Here is a tiny trained network, its code and every weight. The questions are about switching its units off for an input and a class, where a switched-off unit gives its printed mean instead of its output.

import numpy as np


def w(rows, s, z=0):
    codes = np.array(rows[::2]) - 128.0
    scale = np.full(codes.shape[1], s)
    scale[-1] = z or s
    return codes * scale


def norm(h):
    return h / np.sqrt((h * h).mean(-1, keepdims=True) + 1e-5)


def f(y):
    return y / 2 * (1 + np.tanh(0.7978845608 * (y + 0.044715 * y**3)))


def log_softmax(a):
    a = a - a.max(-1, keepdims=True)
    return a - np.log(np.exp(a).sum(-1, keepdims=True))


def net(x, mask):
    res = np.array(x, float).reshape(1, 4) / 4 @ E
    u = 0
    for l in range(4):
        y = f(norm(res) @ A[l][:, :-1].T + A[l][:, -1])
        res = res + np.where(mask[u : u + 4], y, B[l][:, -1]) @ B[l][:, :-1]
        u += 4
    return log_softmax(norm(res)[-1] @ U[:, :-1].T + U[:, -1])


A, B = {}, {}
E = w([
[154,196,156],'x0',
[112,126,182],'x1',
[152,221,195],'x2',
[255,6,176],'x3',
],0.0063)
A[0] = w([
[169,135,113,178],'0.n0',
[193,75,255,138],'0.n1',
[69,175,118,49],'0.n2',
[115,204,62,6],'0.n3',
],0.01,0.0024)
B[0] = w([
[80,1,142,151],'0.n0',
[146,114,51,253],'0.n1',
[187,65,43,178],'0.n2',
[174,161,103,182],'0.n3',
],0.0071,0.0047)
A[1] = w([
[149,30,238,155],'1.n0',
[141,123,25,4],'1.n1',
[174,211,213,115],'1.n2',
[78,255,75,181],'1.n3',
],0.007,0.0015)
B[1] = w([
[207,141,35,171],'1.n0',
[176,92,157,180],'1.n1',
[144,3,205,156],'1.n2',
[68,222,178,254],'1.n3',
],0.006,0.0042)
A[2] = w([
[192,150,206,102],'2.n0',
[25,88,7,229],'2.n1',
[26,254,97,41],'2.n2',
[82,134,142,3],'2.n3',
],0.0074,0.003)
B[2] = w([
[110,66,119,138],'2.n0',
[62,165,168,255],'2.n1',
[142,98,111,236],'2.n2',
[255,134,184,106],'2.n3',
],0.0069,0.0048)
A[3] = w([
[163,59,206,81],'3.n0',
[98,255,40,245],'3.n1',
[68,139,197,110],'3.n2',
[207,191,182,135],'3.n3',
],0.0079,0.0012)
B[3] = w([
[133,145,84,150],'3.n0',
[209,237,223,253],'3.n1',
[210,250,67,155],'3.n2',
[36,80,254,141],'3.n3',
],0.0074,0.0051)
U = w([
[5,153,152,171],'0',
[131,133,92,254],'1',
[107,11,170,129],'2',
[123,101,32,44],'3',
[155,174,133,55],'4',
],0.014,0.0057)

Each question gives the input, the list of numbers given to net, and the class t.
The units are the neurons (one row each of A and B). Each row of codes is followed by its name. A weight is (code - 128) times the scale printed after its matrix; where a second scale follows, it is the last column's (A, B and U).
mask holds one flag per neuron, layer by layer. A switched-off neuron (its flag False) gives its mean, the last column of its row in B, instead of its output. The means were averaged over made-up inputs and are rounded, as every weight is.
A unit's drop is (log p(t) with every unit on - log p(t) with that unit switched off) / (log p(t) with every unit on - log p(t) with every unit switched off).
The circuit of an input: a set's keep is (log p(t) with only the set's units on - log p(t) with every unit switched off) / (log p(t) with every unit on - log p(t) with every unit switched off). Starting from the 12 units with the biggest drops (on a tie, the unit counted first), units are removed one at a time, each time the one whose removal leaves the highest keep (on an exact tie, the one counted first), for as long as the keep stays at least 0.8.
circuit, biggest first: the units of the circuit, biggest drop first
top k neurons: the k neurons with the biggest drops, biggest first
top k neurons in layer l: the k neurons of layer l with the biggest drops, biggest first
drop when u is switched off: that unit's drop, to one decimal
input [7,7,0,4], class 3: top neuron : [0.n1]
input [7,-8,5,1], class 2: top 2 neurons in layer 2 : [2.n1; 2.n0]
input [7,-2,0,6], class 3: top 2 neurons : [0.n1; 3.n1]
input [2,4,-7,3], class 3: circuit, biggest first : [3.n3; 3.n1]
input [6,-2,-2,4], class 3: circuit, biggest first : [3.n1; 0.n1]
input [-6,-4,1,-8], class 4: top 2 neurons : [3.n1; 0.n3]
input [8,-4,-4,2], class 3: circuit, biggest first : [3.n1; 0.n0]
input [-8,8,5,-2], class 4: top 2 neurons : [3.n2; 0.n0]
input [6,-6,6,1], class 2: top 4 neurons : [3.n3; 1.n2; 2.n1; 3.n1]
input [8,-2,-1,7], class 3: top 2 neurons : [0.n1; 3.n1]
input [1,-4,0,3], class 3: top 3 neurons : [3.n1; 3.n3; 1.n2]
input [4,-6,8,0], class 0: top 2 neurons in layer 3 : [3.n3; 3.n1]
input [4,4,-7,6], class 3: top 2 neurons in layer 1 : [1.n0; 1.n2]
input [2,7,6,5], class 2: top neuron in layer 3 : [3.n1]
input [7,-8,8,5], class 2: drop when 3.n3 is switched off : 0.2
input [7,8,-5,7], class 3: drop when 0.n1 is switched off : 0.3
input [-6,-3,3,-6], class 4: drop when 3.n1 is switched off : 0.6
